Below is a small trained network, with its code and all its weights. Each question gives an input and a class and asks what happens when units are switched off, that is, made to give their printed mean instead of their output.

import numpy as np


def w(rows, s, z=0):
    codes = np.array(rows[::2]) - 128.0
    scale = np.full(codes.shape[1], s)
    scale[-1] = z or s
    return codes * scale


def f(y):
    return np.maximum(y, 0)


def log_softmax(a):
    a = a - a.max(-1, keepdims=True)
    return a - np.log(np.exp(a).sum(-1, keepdims=True))


def net(x, mask):
    res = np.array(x, float).reshape(1, 2) / 4 @ E
    y = f(res @ A[0][:, :-1].T + A[0][:, -1])
    res = res + np.where(mask, y, B[0][:, -1]) @ B[0][:, :-1]
    return log_softmax(res[-1] @ U[:, :-1].T + U[:, -1])


A, B = {}, {}
E = w([
[120,121,159,166,105,106,124,147,254,137],'x0',
[157,146,255,112,142,115,112,125,99,132],'x1',
],0.0093)
A[0] = w([
[119,117,185,141,120,120,128,135,199,136,130],'n1',
[137,142,231,115,130,128,118,115,6,136,126],'n2',
[116,130,120,134,124,129,127,130,78,124,200],'n3',
[126,149,78,148,123,123,126,136,218,141,128],'n4',
[123,126,65,129,129,119,122,112,191,123,196],'n5',
[130,154,232,125,131,126,126,113,183,132,52],'n6',
[123,139,83,139,124,116,139,120,193,133,144],'n7',
[115,134,58,127,118,144,135,134,90,130,202],'n8',
[112,128,109,127,142,121,131,132,40,129,253],'n9',
[126,129,178,131,129,128,110,141,158,134,66],'n10',
[135,118,183,117,137,124,129,131,138,120,110],'n11',
[129,95,111,109,134,108,115,143,170,111,119],'n12',
[103,126,18,123,113,134,128,136,68,130,221],'n13',
],0.019,0.0041)
B[0] = w([
[162,120,147,131,123,106,141,173,209,153,203],'n1',
[101,93,177,118,160,194,174,111,109,98,247],'n2',
[156,147,116,73,129,141,123,119,129,144,175],'n3',
[72,108,120,160,131,175,147,126,117,140,217],'n4',
[189,193,81,115,129,200,163,152,162,191,210],'n5',
[156,126,153,130,135,49,126,127,149,135,200],'n6',
[122,142,100,129,146,176,150,139,137,154,198],'n7',
[139,151,114,132,112,83,98,126,126,135,202],'n8',
[179,189,101,1,119,155,132,117,149,146,215],'n9',
[118,113,136,145,122,88,98,121,132,99,164],'n10',
[195,155,135,104,139,116,140,129,159,143,166],'n11',
[90,111,119,147,131,141,131,123,124,108,163],'n12',
[126,137,105,129,90,55,72,138,119,119,238],'n13',
],0.042,0.015)
U = w([
[157,175,99,101,77,66,56,125,116,134,246],'0',
[91,134,111,187,130,232,160,153,144,153,246],'1',
[133,124,166,89,159,208,152,100,108,82,162],'2',
[164,120,153,161,125,2,113,150,171,130,146],'3',
[97,128,130,158,119,101,112,133,114,94,15],'4',
[95,104,133,167,122,92,105,121,92,111,10],'5',
[103,102,137,159,101,108,84,116,96,97,5],'6',
[110,115,133,156,123,106,82,118,111,94,15],'7',
],0.0091,0.0015)

Each question gives the input, the list of numbers given to net, and the class t.
The units are the neurons (one row each of A and B). Each row of codes is followed by its name. A weight is (code - 128) times the scale printed after its matrix; where a second scale follows, it is the last column's (A, B and U).
mask holds one flag per neuron, in row order. A switched-off neuron (its flag False) gives its mean, the last column of its row in B, instead of its output. The means were averaged over made-up inputs and are rounded, as every weight is.
A unit's drop is (log p(t) with every unit on - log p(t) with that unit switched off) / (log p(t) with every unit on - log p(t) with every unit switched off).
most important unit: the unit with the biggest drop
k most important neurons: the k neurons with the biggest drops, biggest first
drop when u is switched off: that unit's drop, to one decimal
input [0,7], class 2: 2 most important neurons	n2; n13
input [7,1], class 3: 2 most important neurons	n6; n2
input [6,0], class 1: most important unit	n13
input [1,0], class 1: 2 most important neurons	n13; n6
input [3,0], class 1: 2 most important neurons	n13; n8
input [5,1], class 3: 2 most important neurons	n2; n6
input [0,4], class 2: 3 most important neurons	n13; n2; n8
input [5,8], class 3: drop when n2 is switched off	0.0
input [3,1], class 3: drop when n2 is switched off	0.7
input [-8,5], class 2: drop when n2 is switched off	1.1
input [1,8], class 3: drop when n9 is switched off	0.1
